Below are the code and all the weights of a small trained network. Each question names an input and a class and asks about switching units off, where a switched-off unit gives its printed mean instead of its output.

import numpy as np


def w(rows, s, z=0):
    codes = np.array(rows[::2]) - 128.0
    scale = np.full(codes.shape[1], s)
    scale[-1] = z or s
    return codes * scale


def norm(h):
    return h / np.sqrt((h * h).mean(-1, keepdims=True) + 1e-5)


def f(y):
    return y / 2 * (1 + np.tanh(0.7978845608 * (y + 0.044715 * y**3)))


def log_softmax(a):
    a = a - a.max(-1, keepdims=True)
    return a - np.log(np.exp(a).sum(-1, keepdims=True))


def net(x, mask):
    res = np.array(x, float).reshape(1, 8) / 4 @ E
    u = 0
    for l in range(2):
        y = f(norm(res) @ A[l][:, :-1].T + A[l][:, -1])
        res = res + np.where(mask[u : u + 6], y, B[l][:, -1]) @ B[l][:, :-1]
        u += 6
    return log_softmax(norm(res)[-1] @ U[:, :-1].T + U[:, -1])


A, B = {}, {}
E = w([
[160,133,187,134,196,81,196,37],'x0',
[152,168,101,39,118,193,130,113],'x1',
[76,248,70,149,142,170,108,25],'x2',
[110,132,139,73,180,109,68,161],'x3',
[185,63,141,202,177,195,147,96],'x4',
[116,164,126,113,128,101,78,81],'x5',
[132,155,77,120,156,120,97,99],'x6',
[148,241,174,153,167,148,94,83],'x7',
],0.012)
A[0] = w([
[155,128,192,244,238,117,115,40,79],'L0N0',
[71,42,160,123,151,95,211,109,130],'L0N1',
[152,83,84,169,77,213,229,83,56],'L0N2',
[136,131,116,148,175,9,163,95,80],'L0N3',
[104,105,134,92,93,10,129,58,43],'L0N4',
[113,146,96,119,171,116,234,43,2],'L0N5',
],0.015,0.0064)
B[0] = w([
[208,129,131,223,203,121,176,125,250],'L0N0',
[92,196,92,162,139,222,92,219,195],'L0N1',
[179,144,160,180,214,134,166,118,198],'L0N2',
[133,128,192,130,69,92,122,140,187],'L0N3',
[169,3,82,81,99,116,83,105,176],'L0N4',
[188,23,148,70,73,84,64,129,181],'L0N5',
],0.013,0.012)
A[1] = w([
[141,102,92,131,74,226,191,63,86],'L1N0',
[113,207,96,105,122,136,165,122,26],'L1N1',
[107,129,146,119,145,42,172,21,83],'L1N2',
[146,215,137,86,115,117,51,27,216],'L1N3',
[159,164,239,149,136,75,132,51,4],'L1N4',
[93,132,63,252,59,138,156,54,139],'L1N5',
],0.017,0.002)
B[1] = w([
[185,150,175,162,140,64,30,151,160],'L1N0',
[108,171,87,159,152,196,124,192,157],'L1N1',
[118,56,162,232,157,203,114,131,190],'L1N2',
[86,179,97,92,189,172,152,77,251],'L1N3',
[169,172,154,179,129,71,147,194,254],'L1N4',
[99,248,177,85,158,96,125,105,202],'L1N5',
],0.015,0.0088)
U = w([
[78,236,78,96,184,174,101,64,95],'0',
[127,29,106,82,125,135,96,43,3],'1',
[210,142,191,250,243,104,128,60,192],'2',
[151,35,133,135,1,78,100,194,211],'3',
],0.011,0.0032)

Each question gives the input, the list of numbers given to net, and the class t.
The units are the neurons (one row each of A and B). Each row of codes is followed by its name. A weight is (code - 128) times the scale printed after its matrix; where a second scale follows, it is the last column's (A, B and U).
mask holds one flag per neuron, layer by layer. A switched-off neuron (its flag False) gives its mean, the last column of its row in B, instead of its output. The means were averaged over made-up inputs and are rounded, as every weight is.
A unit's drop is (log p(t) with every unit on - log p(t) with that unit switched off) / (log p(t) with every unit on - log p(t) with every unit switched off).
The circuit of an input: a set's keep is (log p(t) with only the set's units on - log p(t) with every unit switched off) / (log p(t) with every unit on - log p(t) with every unit switched off). Starting from all 12 units, units are removed one at a time, each time the one whose removal leaves the highest keep (on an exact tie, the one counted first), for as long as the keep stays at least 0.8.
units of the circuit, in order: the units of the circuit, biggest drop first
top k neurons: the k neurons with the biggest drops, biggest first
k most important neurons of layer l: the k neurons of layer l with the biggest drops, biggest first
drop when u is switched off: that unit's drop, to one decimal
input [8,2,5,-5,1,0,7,-8], class 3: units of the circuit, in order	L0N5
input [7,7,-4,5,4,0,-6,-6], class 0: units of the circuit, in order	L0N1; L0N0
input [-3,-5,-6,7,2,-6,-8,6], class 3: units of the circuit, in order	L0N0; L0N2
input [-5,1,-4,2,-2,1,-6,8], class 0: units of the circuit, in order	L0N0; L1N4
input [-8,-4,7,6,1,-6,2,-4], class 0: top 2 neurons	L0N5; L1N5
input [3,4,-1,0,-7,3,-7,3], class 0: top 4 neurons	L0N0; L1N3; L0N2; L0N5
input [-5,-8,4,3,-7,3,-2,-2], class 3: 2 most important neurons of layer 0	L0N4; L0N0
input [-6,7,-2,-5,3,-5,-8,-6], class 2: 4 most important neurons of layer 0	L0N2; L0N5; L0N4; L0N3
input [-2,-5,0,-6,-4,5,8,-3], class 3: top 2 neurons	L0N4; L1N3
input [-2,1,-5,3,0,-7,-3,7], class 3: top 4 neurons	L0N0; L1N3; L0N2; L1N5
input [-4,-2,6,-7,0,3,-3,2], class 0: top 2 neurons	L1N5; L0N0
input [4,-1,7,0,-2,0,4,-5], class 1: 2 most important neurons of layer 0	L0N5; L0N4
input [-7,2,-1,2,3,6,-4,5], class 0: drop when L0N0 is switched off	0.2
input [0,0,3,2,-3,-4,8,-2], class 0: units of the circuit, in order	L0N0
input [8,7,6,2,-6,1,-1,-4], class 1: drop when L0N5 is switched off	0.2
input [7,-4,7,0,-3,-6,-6,-3], class 3: drop when L0N4 is switched off	0.1
input [-3,8,-5,5,-3,3,4,5], class 0: drop when L0N1 is switched off	0.0
